[128 = 0]

j757_j300: [102 148 122 131 108 107 100 140 128 165 116 123 135  76 158 116 151 116
 123 101  98 115 175]
j517_j998: [143  99 175  91 143 123 153 127 169 138 155 155 125 130  93  91 137  87
 117 114 115 165 177]
j517_j998: [ 92  83 127 162 116  93 134 163 151 104 129 107 101 115  90 118 146 119
 140 154 117 139 105]
j757_j300: [146  56 120 113 151 130 173 139 162  84 141 138  88 145 103  97 102 105
 145 146 119 180  85]
j312_j949: [131 167 130 133 109 115 107 134 152 134  91 152 107 163 122 103 112 116
  83  81 102 143 202]
j312_j949: [140 180 100 133 127 135 121 115 108 117 118 150 122 147 138 133 124 162
 123 106 142 111 133]
j389_j816: [130  64 186 119 138 112 182 153 123  32 167  81  99 120  66 153 140  71
 147 202 144 145 106]
j312_j949: [133 156 168 109 133 104 145 112  85 100 133 121 116 120 107 200 171 106
 145 157 142  98 149]
j389_j816: [155 134 106  97 130 129 131 132 133  88  93 133  85 151 140 146 101 111
 108 117 114 136 134]
j517_j998: [109  24 180 112 162  79 168 103 164 195 132 154 112 138  73 176 181  89
 187 181 109 164  81]
j312_j949: [116 135 116 147 113 114 113 144 150 129 107 135 111 140 120 103 121 128
 108 106 110 138 152]
j312_j949: [ 87  79  71 196 112 140 119 162 145 142 138 102 141  86 166  42  95 153
 152 125 108 156  73]
j389_j816: [107 131  85 173 117 123 111 123 114 153  90 126 121 137 163 134 111 152
 145 126 113 128  94]
j517_j998: [115 111 115 140 125 128 127 145 130 115 141 111 131 107 126 117 131 138
 137 140 133 123 101]
j757_j300: [133 123 172 141 138 124 157 109 133 131 146 152 129 164  91 111 130 113
 135 132 132 159 154]
j312_j949: [138 188 156 117 114 137 111 121  94 118 124 112 147 121 144 152 131 115
 102 117 135  99 189]
j312_j949: [139 173 134 127 134  98 150 103  99 106 110 165  87 154 112 164 151 123
 144 120 125 127 160]
j757_j300: [168 171  70 122 130 193 118 123 103  89 128 125 144 146 183  97  61 173
 105 101 154 120 100]
j389_j816: [122 113 142 131 135 138 130 128 121 129 158 110 156 120 111 143 143 145
 139 158 157 109  90]
j389_j816: [106 107 165 157 126 122 135 130 138 150 156 123 154 126  97 106 144 125
 138 144 134 139 133]
j757_j300: [133 184  49 137 111 160  93 144 107 109 119 120 137  97 193  92  96 178
 110  85 133  99 119]
j389_j816: [155 156 166  67 145 145 128 113 154 165 176 169 167 115 107  96 155 130
 103  88 145 122 190]
j517_j998: [153  31 105  20 158 124 131 156 204 133 130 128 100  88 123 141 136  96
 119 134 107 138  77]
j517_j998: [127 118  87 115 135 132 114 127 118 139 116 118 130 111 154 167 134 156
 145 142 137  99  65]
j389_j816: [158 111 180  61 161 126 180 118 135 104 196 156 127  93  91 111 166  91
 147 131 140 144 163]
j389_j816: [111 158 147 155  87 117  90 161 146 111  91  98 121 146 120 110 106 102
  65 106 105 128 204]
j517_j998: [116 185 122 157 121  99 119 106 105 146 104 162 113 158 113 161 159 157
 136 115 133 107 148]
j757_j300: [ 93 118  59 152 110  92 125 175 159 115 129 145  82  53 150  36 139 131
 143  80  78 152 148]
j389_j816: [163 142 105  78 159 155 127  90 143 186 140 187 150 143 143 122 131 167
 132  92 143 125 111]
j312_j949: [181 198 149  44 140 142  96 108 139 119 113 154 135 195  83 211 147 156
  58 111 177  67 155]
j517_j998: [113  58 171 116 145  80 156 122 170 162 123 152  98 143  71 152 167  87
 154 155 104 162 122]
j757_j300: [ 84 167 175 207 115  96 128 114  94 141 151 128 154 157  62 161 185 166
 151 164 168  96 130]
j312_j949: [134 182 144 149 123 121 153  97  72 119 118 148 113 122 164 122 124  99
 152 107 106 146 197]
j517_j998: [ 85 167 162 252  97 143 144 135  72  95 179  93 175 123 119  55 114 147
 149 146 153 140 155]
j757_j300: [117  79 150  82 130  89 125 140 164 162 108 126 104  92 123 154 160  73
 129 131  85 137 152]
j757_j300: [176 119 169 144 154 195 174  89 102  88 160 126 160 215 113 116  60 133
 129 161 177 165  93]
[124 127 130 133 136 104 150 119 109 110 129 138 103 127 112 157 153 126
 158 146 130 126 115]	j312_j949
[154 102 167  81 150 136 158 128 140  92 167 128 127 131  86 137 140 107
 125 150 151 133 125]	j389_j816
[160 175 120 112 111 145 100 116 111 113  51 117 106 182 174 168  70 101
  76 104 105 127 175]	j517_j998
[100 101 174 170 126 118 133 123 100 128 141  84 155 143  90 191 154 132
 153 201 161 104  76]	j757_j300
[125 153 160 175 110 140 131 118 100 115 112 110 137 162 139 117  92 105
 115 131 121 148 171]	j517_j998
[114 100 107 152 138  64 163 127 159 116  96 185  43 168  75 127 152 121
 161 124  96 171 118]	j312_j949
[114 114  94 153  97 126 105 178 137  65  93  72  97 123 142 120  88 115
  95 137 111 126 117]	j517_j998
[151  46 127  87 151 136 158 137 158  99 126 115 100 134 122 137 102  91
 137 159 117 162  76]	j757_j300
[100 118 111 170 109 115 121 149 137 129 118 118 118 111 139  86 118 123
 131 118 103 146 139]	j312_j949
[176 146 133  91 139 184 128 104 117 129 123 129 153 155 173 119  71 118
 101 108 134 140 145]	j757_j300
[125 123 121 155 139 128 167 104  86 126 141 140 120 106 161 111 123 118
 186 136 116 155 117]	j312_j949
[123  53 148 147 167 131 177  95 141 170 171 159 145 152  90 120 143 145
 193 170 148 166  46]	j389_j816
[190 148 148  26 157 165 136 103 156 153 156 177 149 124 141  99 120 111
  94  74 130 139 188]	j517_j998
[150 146 172  84 139 118 128 101 143 164 116 163 128 158 108 155 145 102
 108 109 120 132 185]	j757_j300
[119  37 189  85 151 102 157 136 145 123 159  93 128 102  73 196 178  83
 159 206 140 122  76]	j312_j949
[169 156 176 100 137 188 147 109 121 128 180 138 181 125 150  54  89 104
 102  94 139 157 202]	j517_j998
[119 146 154 175 123 137 144 116 111 130 152 135 149 143 119  86 119 131
 138 125 135 149 155]	j757_j300
[121 121 128 162 107 131 117 135 111 107  81  87 114 156 151 152  86 103
 115 148 111 137 125]	j517_j998
[132  85 128  82 144 119 140 150 176 126 164 143 120  93  98  97 154 120
 128 122 126 137 121]	j517_j998

j446_j306: [147 117 145 122 106 146 120 132 148 140 125 168 123 139 124 103 119 145
 111 120 139 131 143]
j446_j306: [118 132 137 116 130 143 151 106  93 132 159  95 151 105 112 173 114  96
 109 102 116 160 110]
j661_j130: [118 140 117 114 145  83 156 195 133 160  83 176 140 129 157 155 144 142
 140 122 155 105 158]
j497_j26: [161 114 133 111 142 154  95 112 127 112 142 140  82 152  90  94  76  59
 132  74  92 158  68]
j497_j26: [152 131 114 152 192  96  86 172 159 124  69 152  64 114 125 111  94 114
 151 165 131 133 171]
j589_j986: [110  88 152  66 137 163  97 186  99 152  80  98  87 115 137  80 141 184
 174 145 114 112 203]
j446_j306: [166 120 127 101 156 140 100 156 121 150 109 134 102 152 115 146  95  95
 139  93 140 129 108]
j497_j26: [167 115 130 135 121 168  97 104 121 122 150 101 101 137  98 119  90  92
 121 110 111 154  96]
j589_j986: [133 124 100 134 174 137  55  99 106 102 124  52  91 159 103 150 125 125
 157 155 136 101  97]
j589_j986: [152 162 127 193 154  94 137  89 178 117 140 179 144 105 114 175  94 101
  68 153 162 161 137]
j661_j130: [130 122 146  96 146 155 108 105 108 139 139 101 141 136 112 168 122 133
 116 116 153 127 125]
j497_j26: [ 55 142 131  91 176  74 139 130 121 110 110 195 135 138 110 144 143 127
 120 101 128 119 126]
j661_j130: [130 115 138 133 119 131 126 139 156 109 114 132  98 111 152  40 135 136
 162 153  93 127 151]
j661_j130: [126 127 122 129 120 111 149 157 143 118 114 140 113 121 158  69 138 114
 166 126  94 122 123]
j661_j130: [109 137 144 134 164 108 142 130 142 119 115 133 125  81 137 126 122 124
 128 156 122 149 174]
j446_j306: [119 113 134 111 127 121 124 158 139 119 107 191  85 134 113  59 109 110
 139  98  86 143 129]
j661_j130: [135 146 124 103 131 137 144  91  93 147 170  95 190 159 119 231 132 101
 102  79 171 118  60]
j497_j26: [153 125 122 131  97 126 134 162 143 157 113 180 132 154 133 128 126 144
 114 111 151 116 132]
j497_j26: [140 121 128 137 118 148 141 136 108 132 137  73 120  94 135 123 117 108
 143 136  99 153 135]
j661_j130: [147 158  72 223 113  70 145 178 144 155  94 164 134 118 131 200 126 154
  92 181 170 124 172]
j446_j306: [173 126 147 131 135 140 100 123 177 140 115 168 124 146 137 116 115 148
 113 142 174 115 149]
j589_j986: [125 113 125 136 133 163 106 117  80 126 140  52 103  96  93 152 104 118
 124 143  99 164 145]
j661_j130: [134 117 138 111  98 161 121  86 127 110 165 110 135 155 125  91 136 119
 134 103 111 121  77]
j446_j306: [112 123 140 112 167 115 128 142 121 114 117 180  82 104  85 106  75  65
 117  86  77 184 127]
j497_j26: [130 126 136 108 119 109 159 174 154 138 103 171 127 126 170  74 143 128
 160 115 117 113 138]
j446_j306: [ 84 135  99 154 121  82 168 182 113 122  99 119 117  90 155 105 157 140
 162 160  87 126 164]
j446_j306: [115 140 116 129 171 102 152 158  97 133 114 105 117  85 122 170 103  77
 138 119 103 163 135]
j589_j986: [ 83 131 131 102 147 113 122 109 117 110 130 138 137 145 118 132 150 142
 130 120 130 109 117]
j446_j306: [151 151 165 112 212 127 129  75 147 116 152 126 139  90 113 180  71  43
 102 105 143 180 108]
j497_j26: [139 138 109 160 100 105 165 187 134 165  98 118 152 103 177 151 158 174
 139 173 156 106 185]
j446_j306: [149 138 113 182 134 102 125 179 153 159  80 147 119  96 143 161 124 176
 111 197 170 126 219]
j497_j26: [124 140 100 143  98 112 173 164  96 157 130 109 160 120 144 181 144 126
 126 118 131 125 121]
j589_j986: [133 114 135 121 103 152 129 136 125 134 127  84 131 119 157  96 151 159
 155 152 122 112 148]
j661_j130: [117 112 131 129 150 140 100 133 110 113 117 115  77 104  92 104  97 111
 132 135  87 162 151]
j589_j986: [ 66 102 152   9 180 125  95 165  84 140  89 186 102 177  90 125 132 139
 146  52 125 104 124]
j661_j130: [142 122 102 123 147 113 110 207 106 168  73 133  98 135 125 164 118 141
 145 131 147 115 164]
j589_j986: [ 42 145 165  90 158 107 154  60 116 104 161 179 179 116  91 175 141 138
  68 103 139 147 132]
j589_j986: [170 125 125 123  78 138 173 167 128 160 139 163 139 138 141 117 108  82
 125  65 110 148  87]
j589_j986: [ 61 142 122  85 144  78 140 114 132 102 127 193 155 183 131 119 175 140
 137  89 135  78  78]
j497_j26: [ 74 128 155 100 178 109  88  88 148  99 116 197 118 146  89 124 131 164
  96 135 152 119 156]
[135 110 140 103 128 161 104 114 115 122 137  97 111 137 118 103 121 122
 143 116 112 129 113]	j661_j130
[ 69 145 118 121 154 111 123  71  88 105 159 113 159 142  84 206 141 129
  92 116 141 126  95]	j497_j26
[120 130 110 128 109 105 163 182 126 139 103 110 135 118 182  99 166 145
 178 144 114  99 141]	j446_j306
[132 129 111 114 123 125 143 141  95 134 142 141 122 148 101 150 102  67
 124  61 100 149  65]	j497_j26
[145 125 108 150 115 132 116 165 110 161 105 116 123 128 120 175 124 160
 115 150 156 123 165]	j446_j306
[ 68 151 104 173  98 112 205 121  58 137 162  31 191  48 136 225 162 146
 104 172 111 159 165]	j446_j306
[160 115 132 102  85 166 137 149 105 170 137 102 154 149 142 152 136 143
 130 100 150 113 115]	j446_j306
[141 111 111 134  83 124 127 200 138 156  85 159 108 148 155  81 151 181
 153 143 131  95 166]	j446_j306
[126 101 154  80 129 181 127 142  63 158 140 105 109 100  74 162  77  93
 102  73  96 191 140]	j589_j986
[117 152 133 140 156  94 181 125 146 106 136 107 145  75 173 110 134  79
 159 140  97 146 121]	j661_j130
[123 119 147 105 121 141 145 144 116 146 127 147 130 112 119 129 114 123
 114 105 119 152 147]	j589_j986
[171 119  85 141  86 142 110 162 106 152 124 102 117 182 128 142 132 126
 147 106 135  97  79]	j661_j130
[126 103 177  94 136 161 122 121 152 108 125 126  95  91 143  26 117 125
 157 137  83 152 165]	j497_j26
[149 111 167 106 196 176  66 110 106 146 117  99  90  89  67 187  59 119
  88 142 152 183 193]	j589_j986
[101 155 146  91 174 101 180 109 115 127 149 117 180 101 149 184 133  78
 129  94 135 140  99]	j661_j130
[107 117 111 165 101 105 117 172 146 125  87 191  87 125 116  74 135 180
 121 164 110 125 189]	j446_j306
[170 147 146 135 125 147 172 128 123 178 145  70 196  83 169 223 128 131
 106 148 187 140 160]	j446_j306
[134 164 112 175  98  91 178 108 161 132 151 155 195 134 163 172 159 139
  98 142 171 107 108]	j661_j130

j887_j526: [146 112  77 148 130 161 127 119 153 128 138 168  83 171 172 100 101 147
 140 176 102 113 129]
j245_j851: [102 136 143 158 115 119 116 140 139 125 128 152  92 134 130 116 132 131
 158 126  88 124 156]
j602_j793: [113 156 149 151 132 130 135 127 124 142 127 144 123 117 110 121 137 125
 121 127 120 126 139]
j956_j175: [118 209 179  98 116 132 163 105  57 131 108  87 123  81  55 194 182 155
 130 106 101 104 176]
j602_j793: [147 182 123  98 128 150 163 107  93 109 104  98 114 138  80 131 183 155
  65 116 139 167 185]
j887_j526: [105 160 178 168 136  93 125 168 144 130 130 107 138  76 107 135 164  96
  91  97 144 144 148]
j887_j526: [111 114 125 140 141 123 114 132 143 138 128 112 150 136  98 112  99 131
 107 160 171 112 107]
j89_j331: [ 90 112 142 126 127 118  70 121 156 103 129 137 154 129 106 118 115 131
 129 117 114 132 101]
j887_j526: [ 93  94 175 130 128  68 103 185 127 127 132  73 176 102 103 151  98  98
 146 126 168 109 100]
j956_j175: [152 139  97 107 101 173 120  97 115 116 168 115 117 110 176 183 119 126
 173 124  99  86  70]
j887_j526: [ 98 151 186 139 108 101 131 179  91 133 155  78 160  93 110 168 116  79
 154 106 147 112  91]
j245_j851: [136 105  86  97  83 147 149  95  98 129 126 121  91 187 136 107 121 145
 189 111 143 148 142]
j956_j175: [159  91 132 118 146 112 113 168 147 108 147 161 159 110 214 145 112  86
 133 112  84 142  85]
j89_j331: [126 104 134 134 143  95  85 191 171  74 135  96 140 120 148 139 128 112
  84 137 120 143 127]
j602_j793: [112 121 135  60  98 106 121 112  87  90  93  58 121 147  62 161 151 176
 153 111 132 132 179]
j89_j331: [164 110 121 143 174 109 161 156 145 147 101 161 122 131 152 104 130 134
  85 166 127 135 172]
j887_j526: [143 177 128 143 135 169 171 103  98 166 142 150 136 122 123 119 131 112
 104 130 146 129 106]
j602_j793: [152 162  74 143 123 176 130 106 145 118 152  67  85 112 123 169 137 161
  96 185 156  68 124]
j887_j526: [ 69 203 177 160  72 128 103 181 100  79 167  63  83 115  94 177 148 108
 158 113  84 110 140]
j956_j175: [143 147 145  81 134 127 135 124  96 106 118  99 164 109 107 162 153 129
  96 103 126 147 127]
j956_j175: [164 115 138  70 148 119 157 112  86 139 102 134 156 109 135 171 129 147
 145 131 100 107 134]
j245_j851: [183  90  62  74 132 167 139  72 125 129 129 139 144 151 171 128 115 145
 129 129 147 135  89]
j89_j331: [171  30  75 114  91  82 138 233 145  80 156  52 102 190 232 114 101  72
 157 116 188 186 127]
j245_j851: [ 78 157 182 169 117 105  96 153 142 117 133 162 109 105 120 128 144 114
 155 102  59 129 149]
j602_j793: [192  92  68 123 134 159 193  76 123 204 138 146 142 126 184 103 114 108
 141 118 219 130  84]
j956_j175: [108 188  92 183  94 175 165 120 119 141 143  97  56 187  79  70 143 137
  96 152 193 150 170]
j245_j851: [138 119 104  99 109 142 151  98  95 138 115 117 101 158 117 136 119 163
 172 146 128 106 149]
j89_j331: [124  92 120 125 136 105  93 158 162  90 120 124 125 146 142 117 121 134
 114 140 113 143 141]
j602_j793: [155 144  93  91 146 177 115 118 119  83 136 127 143 163 132 140 110 151
  72 175  99 126  98]
j887_j526: [151 132 110 107 110 150 159 125  87 121 123 163  71 172 166 140 117 155
 191 155  47 110 165]
j602_j793: [ 64 145 209 144 121  69 119 145 111 151 107  96 155  82  46 140 146 119
 149  90 152 120 154]
j245_j851: [106  73 111 146 100 109  97 121 164 137 139 140 112 140 158 101 108 117
 195 101 143 130 110]
j602_j793: [ 98 161 144 182 123 136 129 116 137 169 143 123 105  90 101 141 123 132
 151 152 140  66 122]
j956_j175: [116 133 113  89  90 151 136  46  85 158 120  92 107 114  81 178 124 183
 217 132 136  53 125]
j602_j793: [102 174 160  97 128 147 168  57  53 189 103 104 171 113  14 144 122 160
 137 135 185  88 118]
j887_j526: [ 87 178 196 195 146  85 151 205 118 145 113 118  97 111  75 125 136 124
 105 173 110 103 202]
j89_j331: [128 115 165 119 157 118 139 110 115 174 124 185 212 104 131 103 112  85
 118  85 151 159  69]
j956_j175: [147  87  93 131 150 127 138 138 150 133 114 145 136 180 139  68 105 128
  87 156 173 165 133]
j245_j851: [161 141  87  71 104 175 165  94  71 111 126 117 117 188 128 125 128 147
 131 127 131 157 130]
j245_j851: [112 106 144 163 140 104  88 135 185 131 138 164 141  88 161 117 134 103
 132  98 113 133 106]
j89_j331: [143 111  90 144 122 135 147 126 139 141 125 122  81 153 143 115 119 150
 146 165 144 107 157]
j602_j793: [132 165 111 127 128 175 143  91 106 138 130 151 108 148 111 127 120 156
 126 162 103 104 127]
j89_j331: [158  82  59 138 136 132 117 129 180 112 118 119  64 155 165 122 117 177
 131 194 123  92 170]
j89_j331: [141 157 125 100 116 147 146 105  96 116 118 127 104 131 120 152 154 153
 138 120  90 128 159]
j887_j526: [106 148 148 113 127 124 112 109 122 120 122  89 164 105  69 137 149 129
  93 100 168 142 117]
j956_j175: [116 182 168 116 119 117 185 116  63 156  91 101 107 121  50 142 167 157
 133 122 136 123 206]
j245_j851: [114 163 142 150 128 139 123 167 125 101 143 130 122 151 123 113 126 109
  90 141 109 152 129]
j245_j851: [109 124 139 133 109 120 117 104 130 136 118 162  94 121 134 132 139 147
 194 108  75 112 155]
j89_j331: [128 148 134 135 128 146 178  85  90 190 112 172 122 141 105  99 125 137
 155 127 140 124 142]
j956_j175: [ 57 106 153 186 109  91  62 148 190 121 141 129 122 120 108  89 121 107
 150 100 145 138 118]
[141 129 137 152 128 114 138 157 141 131 137 149 108 108 177 132 145 103
 140 109 100 138 143]	j887_j526
[139 138 146  98 136 130 124 102 119 125 125 141 170  90 133 150 154 115
 114  78 116 149 104]	j245_j851
[131 116 130 163 132 116 136 170 140 138 139 147 103 134 168 122 107 112
 149 156 107 111 135]	j887_j526
[111 150 139 112 123 146 128 103 100 141 140  91 179 120  75 137 115 118
 108 120 187 122  75]	j887_j526
[159  79  65 118 113 159 109 108 156 115 155 156 109 160 210 119  97 125
 168 134 111 125  81]	j887_j526
[115 108 137 116 118  96  94 143 151  90 115 108 116 118 127 141 152 139
 137 103 105 142 159]	j887_j526
[121 199 132 147 142 181 159  77  96 174 133 134 134 112  68 136 124 149
  98 169 149  80 110]	j602_j793
[140 142 166 192 144 111 176 194 119 186 163 153 143  89 184 129 105  51
 137 132 145 114  93]	j887_j526
[116 120 158 179 154  89 120 171 171 149 135 121 158  80 131 113 135  85
  85 116 177 138 116]	j887_j526
[119 156 128 118 115 151 139 104 100 121 113 165  91 164 112 115 137 159
 150 133  70 135 168]	j602_j793
[117 119 150  86 101 128  97 103 117 107 150 134 195 108 146 133 144  77
 144  19 134 194  54]	j245_j851
[127 105 110 173 134 111 115 177 172 126 148  90 112 124 148 123 108 111
 109 166 173 107 121]	j89_j331
[133 160 112 109 104 165 134  78 104 128 135 116 103 118 117 162 144 155
 157 123 109  98 127]	j89_j331
[ 83 117 174 106 107 107  84 137 109 116 150  96 191 104 101 160  99  96
 168  91 138 117  54]	j245_j851
[119 169 142 134 133 130 114 151 133  86 125 105 115 123 102 140 159 137
  74 135 102 142 160]	j602_j793
[143  55 120 113 171  84 120 128 165 147  89 145 165 126 130 100 113 143
 107 143 164 135 140]	j887_j526
[ 88 128 162 143 103  89  99 190 126  89 132  88  94 132 115 156 122 130
 168 142  86 105 163]	j887_j526
[124 108 115 121 134 129 114 107 142 127 113 154 121 146 125 110 120 152
 138 138 112 127 139]	j89_j331
[160  99  98 127 140 135 140 120 143 154 145 106 158 109 157 134 110 108
 115 135 195 114  78]	j602_j793
[127  91 138 147  98  77 150 149 142 143 109 157  77 132 174  91 170 107
 191  53 118 186 201]	j602_j793
[150 135 118 102 130 137 154 113 108 127 114 124 133 141 121 119 149 133
 103 111 145 161 146]	j602_j793
[128 126 109 140 107 138 133 142 131 119 146 112 115 157 142 102 127 105
 123 113 161 162 119]	j956_j175
[141  97  80  81 103 150 130  87 112 121 130  84 142 168 113 118 115 141
 136 117 196 145  99]	j956_j175
[116 101 120 126 117 124 109 122 139 128 135 130 139 140 134 114 109 120
 150 117 143 133 102]	j89_j331
[118 173 167 113 148 134 107 114 121 108 121 139 160  85  97 161 156 135
  89 112  81 126 122]	j89_j331
